Below are the code and all the weights of a small trained network. Each question names an input and a target symbol and asks about switching units off, where a switched-off unit gives its printed mean instead of its output.

import numpy as np


def w(rows, s, z=0):
    codes = np.array(rows[::2]) - 128.0
    scale = np.full(codes.shape[1], s)
    scale[-1] = z or s
    return codes * scale


def norm(h):
    return h / np.sqrt((h * h).mean(-1, keepdims=True) + 1e-5)


def f(y):
    return np.maximum(y, 0)


def softmax(a):
    e = np.exp(a - a.max(-1, keepdims=True))
    return e / e.sum(-1, keepdims=True)


def log_softmax(a):
    a = a - a.max(-1, keepdims=True)
    return a - np.log(np.exp(a).sum(-1, keepdims=True))


def net(x, mask):
    ids = ['γεζμξπστφψ'.index(c) for c in x.split()]
    T = len(ids)
    res = E[ids] + P[:T]
    u = 0
    for l in range(3):
        q, k, v = (norm(res) @ M[l].T for M in (Q, K, V))
        z = softmax(np.where(np.tri(T) > 0, q @ k.T / 2**0.5, -1e9)) @ v
        res = res + np.where(mask[u], z, O[l][:, -1]) @ O[l][:, :-1]
        u += 1
        y = f(norm(res) @ A[l][:, :-1].T + A[l][:, -1])
        res = res + np.where(mask[u : u + 4], y, B[l][:, -1]) @ B[l][:, :-1]
        u += 4
    return log_softmax(norm(res)[-1] @ U[:, :-1].T + U[:, -1])


Q, K, V, O, A, B = {}, {}, {}, {}, {}, {}
E = w([
[255,128,209,191],'γ',
[174,76,207,61],'ε',
[153,169,113,108],'ζ',
[155,179,110,114],'μ',
[92,131,111,132],'ξ',
[127,120,204,155],'π',
[137,69,142,199],'σ',
[106,129,197,172],'τ',
[140,120,192,153],'φ',
[80,130,185,158],'ψ',
],0.025)
P = w([
[179,232,112,106],'0',
[183,145,100,207],'1',
[120,157,153,52],'2',
[36,177,217,174],'3',
[104,89,1,179],'4',
[96,122,141,89],'5',
[75,190,231,149],'6',
[156,63,28,156],'7',
[90,91,126,83],'8',
[83,197,217,137],'9',
[138,28,9,149],'10',
[92,90,120,89],'11',
[89,208,223,142],'12',
],0.0095)
Q[0] = w([
[148,237,254,151],'L0H0',
[73,39,84,143],'L0H0',
],0.0081)
K[0] = w([
[1,13,122,86],'L0H0',
[120,255,130,72],'L0H0',
],0.0062)
V[0] = w([
[160,50,1,52],'L0H0',
[216,174,181,102],'L0H0',
],0.0051)
O[0] = w([
[88,51,112,127,4],'L0H0',
[253,193,144,116,217],'L0H0',
],0.0061,0.0025)
A[0] = w([
[84,100,218,76,143],'L0N0',
[76,169,143,209,5],'L0N1',
[162,127,147,184,15],'L0N2',
[72,255,76,115,210],'L0N3',
],0.0092,0.0028)
B[0] = w([
[13,196,19,173,183],'L0N0',
[119,78,1,89,158],'L0N1',
[104,31,143,142,142],'L0N2',
[76,82,222,69,254],'L0N3',
],0.0074,0.0084)
Q[1] = w([
[116,142,1,107],'L1H0',
[138,228,125,20],'L1H0',
],0.0062)
K[1] = w([
[217,33,109,131],'L1H0',
[125,32,2,106],'L1H0',
],0.0086)
V[1] = w([
[210,4,177,34],'L1H0',
[47,146,135,222],'L1H0',
],0.004)
O[1] = w([
[165,123,74,16,188],'L1H0',
[136,250,57,136,5],'L1H0',
],0.011,0.0011)
A[1] = w([
[55,79,147,107,3],'L1N0',
[57,74,89,194,167],'L1N1',
[182,65,72,250,159],'L1N2',
[190,138,140,168,16],'L1N3',
],0.011,0.0042)
B[1] = w([
[104,189,132,22,197],'L1N0',
[254,131,203,157,254],'L1N1',
[79,16,105,34,220],'L1N2',
[133,109,166,25,148],'L1N3',
],0.0089,0.004)
Q[2] = w([
[3,91,49,103],'L2H0',
[133,227,95,220],'L2H0',
],0.0073)
K[2] = w([
[201,29,186,160],'L2H0',
[1,167,249,124],'L2H0',
],0.0067)
V[2] = w([
[163,255,9,87],'L2H0',
[68,160,253,103],'L2H0',
],0.0082)
O[2] = w([
[75,8,254,154,93],'L2H0',
[158,127,68,141,254],'L2H0',
],0.013,0.0054)
A[2] = w([
[228,25,165,158,73],'L2N0',
[240,139,54,219,108],'L2N1',
[148,3,107,193,254],'L2N2',
[160,142,214,95,21],'L2N3',
],0.012,0.0077)
B[2] = w([
[73,107,58,121,235],'L2N0',
[210,252,56,89,194],'L2N1',
[149,120,96,201,253],'L2N2',
[131,137,186,136,176],'L2N3',
],0.018,0.0061)
U = w([
[157,121,110,131,84],'γ',
[161,79,89,54,40],'ε',
[141,115,130,109,69],'ζ',
[147,123,182,133,255],'μ',
[9,120,75,92,99],'ξ',
[150,162,128,152,84],'π',
[59,102,71,144,225],'σ',
[134,162,125,154,76],'τ',
[163,156,124,150,82],'φ',
[65,191,117,179,148],'ψ',
],0.014,0.0048)

Each question gives the input, a string of symbols that net reads in full, and the target symbol t.
The units are the heads (2 rows each of Q, K, V and O) and the neurons (one row each of A and B). Each row of codes is followed by its name. A weight is (code - 128) times the scale printed after its matrix; where a second scale follows, it is the last column's (O, A, B and U).
mask holds one flag per unit, layer by layer, with each layer's heads first. A switched-off unit (its flag False) gives its mean, the last column of its rows in O or B, instead of its output. The means were averaged over made-up inputs and are rounded, as every weight is.
A unit's drop is (log p(t) with every unit on - log p(t) with that unit switched off) / (log p(t) with every unit on - log p(t) with every unit switched off).
The circuit of an input: a set's keep is (log p(t) with only the set's units on - log p(t) with every unit switched off) / (log p(t) with every unit on - log p(t) with every unit switched off). Starting from the 12 units with the biggest drops (on a tie, the unit counted first), units are removed one at a time, each time the one whose removal leaves the highest keep (on an exact tie, the one counted first), for as long as the keep stays at least 0.8.
units of the circuit, in order: the units of the circuit, biggest drop first
top k neurons: the k neurons with the biggest drops, biggest first
top k neurons in layer l: the k neurons of layer l with the biggest drops, biggest first
drop of u: that unit's drop, to one decimal
input μ μ ξ ψ γ, target σ: top neuron in layer 0 -> (L0N2)
input ξ ε ε μ ξ, target ε: top 2 neurons in layer 1 -> (L1N1 L1N0)
input ε ξ ξ μ, target ξ: units of the circuit, in order -> (L0H0 L0N3)
input μ ξ ψ ψ μ μ ψ μ, target σ: units of the circuit, in order -> (L2H0 L2N0)
input μ μ ψ ψ ψ μ ε, target ψ: units of the circuit, in order -> (L0N0 L1H0)
input ζ σ μ ψ μ μ ε ζ, target σ: top 3 neurons -> (L0N0 L2N0 L1N2)
input ε ξ μ τ ξ ε, target ξ: units of the circuit, in order -> (L0N0 L1N1)
input μ μ ξ ε μ ζ μ ψ φ ε μ ε, target μ: top 2 neurons -> (L2N0 L1N2)
input ε ε π μ μ ξ ζ, target ξ: units of the circuit, in order -> (L0H0 L2N1)
input φ μ μ σ ε ζ μ μ, target ε: units of the circuit, in order -> (L1H0 L2H0)
input μ ε μ ε ξ, target ε: top 3 neurons in layer 0 -> (L0N3 L0N0 L0N2)
input ε ψ μ, target μ: top 2 neurons in layer 2 -> (L2N0 L2N1)
input μ ξ μ ε ψ μ φ μ ξ, target μ: units of the circuit, in order -> (L2N0 L2H0)
input μ σ ζ ε φ ε μ μ μ ψ μ ε, target μ: top neuron in layer 1 -> (L1N2)
input μ ξ ξ ε, target ξ: top 2 neurons in layer 1 -> (L1N0 L1N1)
input π μ σ ζ μ ε σ ζ, target σ: top 2 neurons -> (L0N0 L1N2)
input π μ μ τ ε, target σ: units of the circuit, in order -> (L2N0 L2N2)
input ξ μ ψ ε μ μ ζ ε, target σ: top 2 neurons in layer 1 -> (L1N1 L1N2)
input μ ξ μ ε ε μ μ μ ψ, target ψ: top 2 neurons in layer 2 -> (L2N0 L2N1)
input ψ ε ζ φ ξ ξ μ, target ξ: top 3 neurons -> (L0N3 L2N1 L1N1)
input π γ π π μ μ μ γ, target σ: top 4 neurons -> (L1N2 L2N0 L1N1 L0N3)
input μ ε μ ε μ, target ε: top 4 neurons -> (L0N3 L0N0 L1N1 L2N0)
input ξ ζ μ ζ, target μ: top 2 neurons -> (L0N3 L2N0)
input μ ψ μ μ ψ τ ε φ ξ ξ μ ψ ε, target ψ: top 2 neurons -> (L0N0 L0N3)
input μ ξ μ ξ μ μ μ, target μ: top 2 neurons in layer 0 -> (L0N0 L0N3)
input ε μ μ ζ, target μ: drop of L0H0 -> 0.2
input ψ ψ μ ε μ ξ ξ μ, target σ: drop of L2N3 -> 0.0
input ε ξ μ μ ξ μ π ζ ξ, target μ: drop of L0N3 -> -0.1
